Here is a tiny trained network, its code and every weight. The questions are about switching its units off for an input and a target symbol, where a switched-off unit gives its printed mean instead of its output.

import numpy as np


def w(rows, s, z=0):
    codes = np.array(rows[::2]) - 128.0
    scale = np.full(codes.shape[1], s)
    scale[-1] = z or s
    return codes * scale


def norm(h):
    return h / np.sqrt((h * h).mean(-1, keepdims=True) + 1e-5)


def f(y):
    return y / 2 * (1 + np.tanh(0.7978845608 * (y + 0.044715 * y**3)))


def softmax(a):
    e = np.exp(a - a.max(-1, keepdims=True))
    return e / e.sum(-1, keepdims=True)


def log_softmax(a):
    a = a - a.max(-1, keepdims=True)
    return a - np.log(np.exp(a).sum(-1, keepdims=True))


def net(x, mask):
    ids = ['ΦΩβγημπ'.index(c) for c in x.split()]
    T = len(ids)
    res = E[ids] + P[:T]
    u = 0
    for l in range(2):
        q, k, v = (norm(res) @ M[l].T for M in (Q, K, V))
        z = softmax(np.where(np.tri(T) > 0, q @ k.T / 4**0.5, -1e9)) @ v
        res = res + np.where(mask[u], z, O[l][:, -1]) @ O[l][:, :-1]
        u += 1
        y = f(norm(res) @ A[l][:, :-1].T + A[l][:, -1])
        res = res + np.where(mask[u : u + 4], y, B[l][:, -1]) @ B[l][:, :-1]
        u += 4
    return log_softmax(norm(res)[-1] @ U[:, :-1].T + U[:, -1])


Q, K, V, O, A, B = {}, {}, {}, {}, {}, {}
E = w([
[177,139,32,158],'Φ',
[71,83,208,161],'Ω',
[125,102,144,246],'β',
[186,252,116,138],'γ',
[105,111,132,179],'η',
[254,89,53,74],'μ',
[56,129,205,172],'π',
],0.0088)
P = w([
[95,74,40,207],'0',
[110,95,122,195],'1',
[143,99,160,184],'2',
[163,106,171,175],'3',
[176,110,192,160],'4',
[183,123,204,129],'5',
[177,121,215,130],'6',
[170,123,234,124],'7',
[163,122,252,113],'8',
[161,124,251,124],'9',
],0.0034)
Q[0] = w([
[76,191,153,55],'0.h1',
[81,157,85,10],'0.h1',
[49,122,254,211],'0.h1',
[32,161,20,120],'0.h1',
],0.0073)
K[0] = w([
[110,124,204,152],'0.h1',
[3,58,151,99],'0.h1',
[240,141,130,43],'0.h1',
[34,63,67,177],'0.h1',
],0.0068)
V[0] = w([
[137,155,67,121],'0.h1',
[214,202,124,108],'0.h1',
[66,211,120,160],'0.h1',
[134,2,149,125],'0.h1',
],0.0075)
O[0] = w([
[169,134,105,201,150],'0.h1',
[220,140,183,151,248],'0.h1',
[131,254,99,127,103],'0.h1',
[102,1,46,96,128],'0.h1',
],0.0048,0.0013)
A[0] = w([
[94,64,137,176,208],'0.n1',
[188,72,254,249,254],'0.n2',
[81,133,42,118,127],'0.n3',
[184,102,44,219,79],'0.n4',
],0.0062,0.0015)
B[0] = w([
[161,128,2,162,169],'0.n1',
[112,170,91,23,255],'0.n2',
[159,159,106,138,130],'0.n3',
[10,175,168,19,151],'0.n4',
],0.0079,0.0081)
Q[1] = w([
[21,46,109,254],'1.h1',
[89,206,196,218],'1.h1',
[105,109,154,19],'1.h1',
[108,187,31,124],'1.h1',
],0.0074)
K[1] = w([
[41,148,76,238],'1.h1',
[139,160,175,255],'1.h1',
[212,46,53,64],'1.h1',
[131,240,152,75],'1.h1',
],0.0094)
V[1] = w([
[18,58,175,111],'1.h1',
[167,250,57,205],'1.h1',
[252,52,93,174],'1.h1',
[149,180,185,130],'1.h1',
],0.0039)
O[1] = w([
[132,123,180,163,94],'1.h1',
[187,73,121,156,130],'1.h1',
[254,65,95,153,3],'1.h1',
[103,92,63,36,40],'1.h1',
],0.0064,0.0012)
A[1] = w([
[215,55,154,140,251],'1.n1',
[171,151,30,209,19],'1.n2',
[115,142,125,128,140],'1.n3',
[69,122,2,201,64],'1.n4',
],0.0077,0.0029)
B[1] = w([
[26,210,75,24,163],'1.n1',
[207,67,184,213,106],'1.n2',
[255,83,172,201,162],'1.n3',
[202,179,122,77,251],'1.n4',
],0.0057,0.0022)
U = w([
[128,152,41,145,253],'Φ',
[52,145,142,86,192],'Ω',
[77,124,153,223,41],'β',
[105,4,114,164,78],'γ',
[180,28,96,46,77],'η',
[198,88,80,172,3],'μ',
[200,156,194,134,87],'π',
],0.013,0.0056)

Each question gives the input, a string of symbols that net reads in full, and the target symbol t.
The units are the heads (4 rows each of Q, K, V and O) and the neurons (one row each of A and B). Each row of codes is followed by its name. A weight is (code - 128) times the scale printed after its matrix; where a second scale follows, it is the last column's (O, A, B and U).
mask holds one flag per unit, layer by layer, with each layer's heads first. A switched-off unit (its flag False) gives its mean, the last column of its rows in O or B, instead of its output. The means were averaged over made-up inputs and are rounded, as every weight is.
A unit's drop is (log p(t) with every unit on - log p(t) with that unit switched off) / (log p(t) with every unit on - log p(t) with every unit switched off).
The circuit of an input: a set's keep is (log p(t) with only the set's units on - log p(t) with every unit switched off) / (log p(t) with every unit on - log p(t) with every unit switched off). Starting from all 10 units, units are removed one at a time, each time the one whose removal leaves the highest keep (on an exact tie, the one counted first), for as long as the keep stays at least 0.8.
units of the circuit, in order: the units of the circuit, biggest drop first
top k neurons: the k neurons with the biggest drops, biggest first
top k neurons in layer l: the k neurons of layer l with the biggest drops, biggest first
drop when u is switched off: that unit's drop, to one decimal
input π β Ω, target Φ: units of the circuit, in order => 0.n1, 0.n4
input μ β γ, target π: top 2 neurons => 0.n1, 0.n2
input μ β π Ω η Ω Φ μ η, target η: top 2 neurons in layer 0 => 0.n2, 0.n1
input μ Ω β π Ω, target η: units of the circuit, in order => 0.h1
input η Ω π Ω, target γ: units of the circuit, in order => 0.h1, 0.n2, 0.n4
input β Ω β η β π Ω η, target μ: top 3 neurons => 0.n1, 0.n2, 1.n2
input β π Ω Ω π β η π Ω η, target μ: top 3 neurons => 0.n1, 0.n4, 0.n2
input η π γ, target π: units of the circuit, in order => 0.n2, 0.n1
input γ π β Φ Φ Φ β, target Ω: top 2 neurons => 0.n2, 0.n4
input μ π π π β γ π, target π: top 2 neurons in layer 0 => 0.n1, 0.n4
input β Ω μ μ Ω Ω π π μ, target Ω: top 3 neurons => 1.n1, 0.n2, 0.n1
input β μ η π π Ω π π β, target η: top 3 neurons => 0.n2, 0.n1, 1.n1
input π μ π Ω Ω π π μ, target Ω: top 2 neurons in layer 0 => 0.n1, 0.n2
input Ω π Ω, target γ: top neuron in layer 1 => 1.n1
input Ω β π, target β: top 3 neurons in layer 0 => 0.n2, 0.n4, 0.n1
input μ η π, target Φ: top 2 neurons in layer 0 => 0.n1, 0.n4
input Φ π Ω, target Φ: drop when 0.n1 is switched off => 0.7
input β μ π π π π π η Ω Φ, target Ω: drop when 1.h1 is switched off => 0.1
input Φ Φ Φ Ω π π γ γ π, target π: drop when 0.h1 is switched off => 1.4
input Φ π β Ω Ω γ η, target π: units of the circuit, in order => 0.h1
